Here is a tiny trained network, its code and every weight. The questions are about switching its units off for an input and a target symbol, where a switched-off unit gives its printed mean instead of its output.

import numpy as np


def w(rows, s, z=0):
    codes = np.array(rows[::2]) - 128.0
    scale = np.full(codes.shape[1], s)
    scale[-1] = z or s
    return codes * scale


def f(y):
    return np.maximum(y, 0)


def softmax(a):
    e = np.exp(a - a.max(-1, keepdims=True))
    return e / e.sum(-1, keepdims=True)


def log_softmax(a):
    a = a - a.max(-1, keepdims=True)
    return a - np.log(np.exp(a).sum(-1, keepdims=True))


def net(x, mask):
    ids = ['αβεθμξπφψω'.index(c) for c in x.split()]
    T = len(ids)
    res = E[ids] + P[:T]
    r = res
    for j in range(3):
        rows = slice(2 * j, 2 * j + 2)
        q, k, v = (r @ M[0][rows].T for M in (Q, K, V))
        z = softmax(np.where(np.tri(T) > 0, q @ k.T / 2**0.5, -1e9)) @ v
        o = O[0][rows]
        res = res + np.where(mask[j], z, o[:, -1]) @ o[:, :-1]
    y = f(res @ A[0][:, :-1].T + A[0][:, -1])
    res = res + np.where(mask[3:27], y, B[0][:, -1]) @ B[0][:, :-1]
    return log_softmax(res[-1] @ U[:, :-1].T + U[:, -1])


Q, K, V, O, A, B = {}, {}, {}, {}, {}, {}
E = w([
[58,129,124],'α',
[50,139,129],'β',
[52,156,142],'ε',
[63,175,133],'θ',
[85,193,120],'μ',
[95,166,116],'ξ',
[210,59,247],'π',
[243,165,17],'φ',
[158,186,13],'ψ',
[249,36,118],'ω',
],0.014)
P = w([
[38,95,1],'0',
[67,115,28],'1',
[109,126,46],'2',
[176,149,78],'3',
[189,164,97],'4',
[226,189,115],'5',
],0.0063)
Q[0] = w([
[65,172,92],'head 1',
[233,6,136],'head 1',
[139,76,96],'head 2',
[134,10,226],'head 2',
[84,174,142],'head 3',
[127,78,219],'head 3',
],0.017)
K[0] = w([
[234,176,50],'head 1',
[51,60,89],'head 1',
[165,120,79],'head 2',
[250,195,105],'head 2',
[106,206,195],'head 3',
[74,167,44],'head 3',
],0.013)
V[0] = w([
[70,7,196],'head 1',
[70,206,194],'head 1',
[160,176,68],'head 2',
[140,70,66],'head 2',
[151,158,218],'head 3',
[111,200,142],'head 3',
],0.012)
O[0] = w([
[134,182,210,37],'head 1',
[6,183,130,59],'head 1',
[158,183,51,153],'head 2',
[214,124,100,208],'head 2',
[35,37,151,3],'head 3',
[47,154,101,90],'head 3',
],0.011,0.0048)
A[0] = w([
[210,144,121,118],'neuron 1',
[81,62,210,230],'neuron 2',
[8,214,87,142],'neuron 3',
[146,137,50,161],'neuron 4',
[138,234,56,182],'neuron 5',
[128,129,131,115],'neuron 6',
[96,33,151,119],'neuron 7',
[149,155,132,42],'neuron 8',
[158,24,148,10],'neuron 9',
[222,26,103,127],'neuron 10',
[218,193,235,121],'neuron 11',
[104,148,210,204],'neuron 12',
[179,142,131,141],'neuron 13',
[207,207,136,51],'neuron 14',
[218,107,106,147],'neuron 15',
[47,149,84,109],'neuron 16',
[5,60,133,154],'neuron 17',
[11,254,228,11],'neuron 18',
[149,171,212,82],'neuron 19',
[90,113,233,139],'neuron 20',
[168,149,57,101],'neuron 21',
[214,199,161,82],'neuron 22',
[117,150,14,23],'neuron 23',
[38,153,106,1],'neuron 24',
],0.0099)
B[0] = w([
[118,105,140,213],'neuron 1',
[116,92,99,156],'neuron 2',
[107,139,145,182],'neuron 3',
[124,138,130,215],'neuron 4',
[123,140,155,229],'neuron 5',
[130,128,137,128],'neuron 6',
[172,156,149,139],'neuron 7',
[103,138,94,132],'neuron 8',
[84,163,117,148],'neuron 9',
[131,167,141,251],'neuron 10',
[140,133,96,205],'neuron 11',
[142,95,144,157],'neuron 12',
[121,108,126,185],'neuron 13',
[113,110,130,185],'neuron 14',
[130,120,148,242],'neuron 15',
[96,152,118,155],'neuron 16',
[108,118,102,144],'neuron 17',
[159,97,188,148],'neuron 18',
[112,148,123,144],'neuron 19',
[89,132,105,145],'neuron 20',
[104,136,116,204],'neuron 21',
[118,117,113,194],'neuron 22',
[138,108,116,174],'neuron 23',
[77,7,100,137],'neuron 24',
],0.017,0.018)
U = w([
[22,144,68,3],'α',
[95,159,119,63],'β',
[109,175,1,94],'ε',
[123,230,240,84],'θ',
[84,133,209,95],'μ',
[210,138,220,231],'ξ',
[78,15,93,218],'π',
[67,221,121,110],'φ',
[53,139,162,110],'ψ',
[101,193,140,121],'ω',
],0.0091,0.0055)

Each question gives the input, a string of symbols that net reads in full, and the target symbol t.
The units are the heads (2 rows each of Q, K, V and O) and the neurons (one row each of A and B). Each row of codes is followed by its name. A weight is (code - 128) times the scale printed after its matrix; where a second scale follows, it is the last column's (O, A, B and U).
mask holds one flag per unit, heads first, then neurons. A switched-off unit (its flag False) gives its mean, the last column of its rows in O or B, instead of its output. The means were averaged over made-up inputs and are rounded, as every weight is.
A unit's drop is (log p(t) with every unit on - log p(t) with that unit switched off) / (log p(t) with every unit on - log p(t) with every unit switched off).
The circuit of an input: a set's keep is (log p(t) with only the set's units on - log p(t) with every unit switched off) / (log p(t) with every unit on - log p(t) with every unit switched off). Starting from the 12 units with the biggest drops (on a tie, the unit counted first), units are removed one at a time, each time the one whose removal leaves the highest keep (on an exact tie, the one counted first), for as long as the keep stays at least 0.8.
circuit, biggest first: the units of the circuit, biggest drop first
most important unit: the unit with the biggest drop
k most important neurons: the k neurons with the biggest drops, biggest first
which heads matter: for each layer, one digit per head in row order, 1 if its drop is at least 0.15 and else 0, layers parted by /
input ξ π π μ, target π: circuit, biggest first => [head 3]
input ψ α μ, target ε: which heads matter => 101
input θ θ ψ μ, target ε: which heads matter => 100
input μ μ α, target α: circuit, biggest first => [head 1; neuron 24; head 3; neuron 16]
input θ μ θ β, target α: circuit, biggest first => [head 1; head 3]
input π β β ε α ε, target μ: which heads matter => 111
input β ψ α, target ε: which heads matter => 100
input β ψ ξ, target ε: circuit, biggest first => [head 1; head 3]
input ξ π α π, target π: which heads matter => 110
input β ω ψ, target ξ: circuit, biggest first => [neuron 15; head 3]
input μ π β ψ π β, target ε: circuit, biggest first => [head 1; neuron 18]
input ω β ψ β ε, target ε: circuit, biggest first => [head 1; neuron 18]
input π ξ β π α ε, target π: circuit, biggest first => [head 3; neuron 10]
input β β ψ ξ, target ε: circuit, biggest first => [head 1]
input β φ β π π, target ε: 2 most important neurons => [neuron 11; neuron 22]
input μ ξ β β μ ε, target α: which heads matter => 101
input β μ π ξ, target π: which heads matter => 101
input ω β π π θ ε, target π: 2 most important neurons => [neuron 10; neuron 2]
input ξ μ β θ, target α: which heads matter => 101
input μ π α, target π: most important unit => head 3
input μ θ β, target α: circuit, biggest first => [head 1; neuron 24; head 3]
input β β ε, target μ: which heads matter => 110
input π μ β, target π: 3 most important neurons => [neuron 10; neuron 2; neuron 5]
input θ μ ξ φ π α, target ε: circuit, biggest first => [head 1; neuron 9]
input ε ψ ε, target ε: which heads matter => 100
input θ θ α α β, target θ: which heads matter => 100
input π ω ξ, target ξ: circuit, biggest first => [head 1]
input ψ μ π, target ε: which heads matter => 011
input β β ψ ω ξ, target ξ: circuit, biggest first => [head 1; neuron 15]
input β μ μ α, target α: 2 most important neurons => [neuron 10; neuron 24]
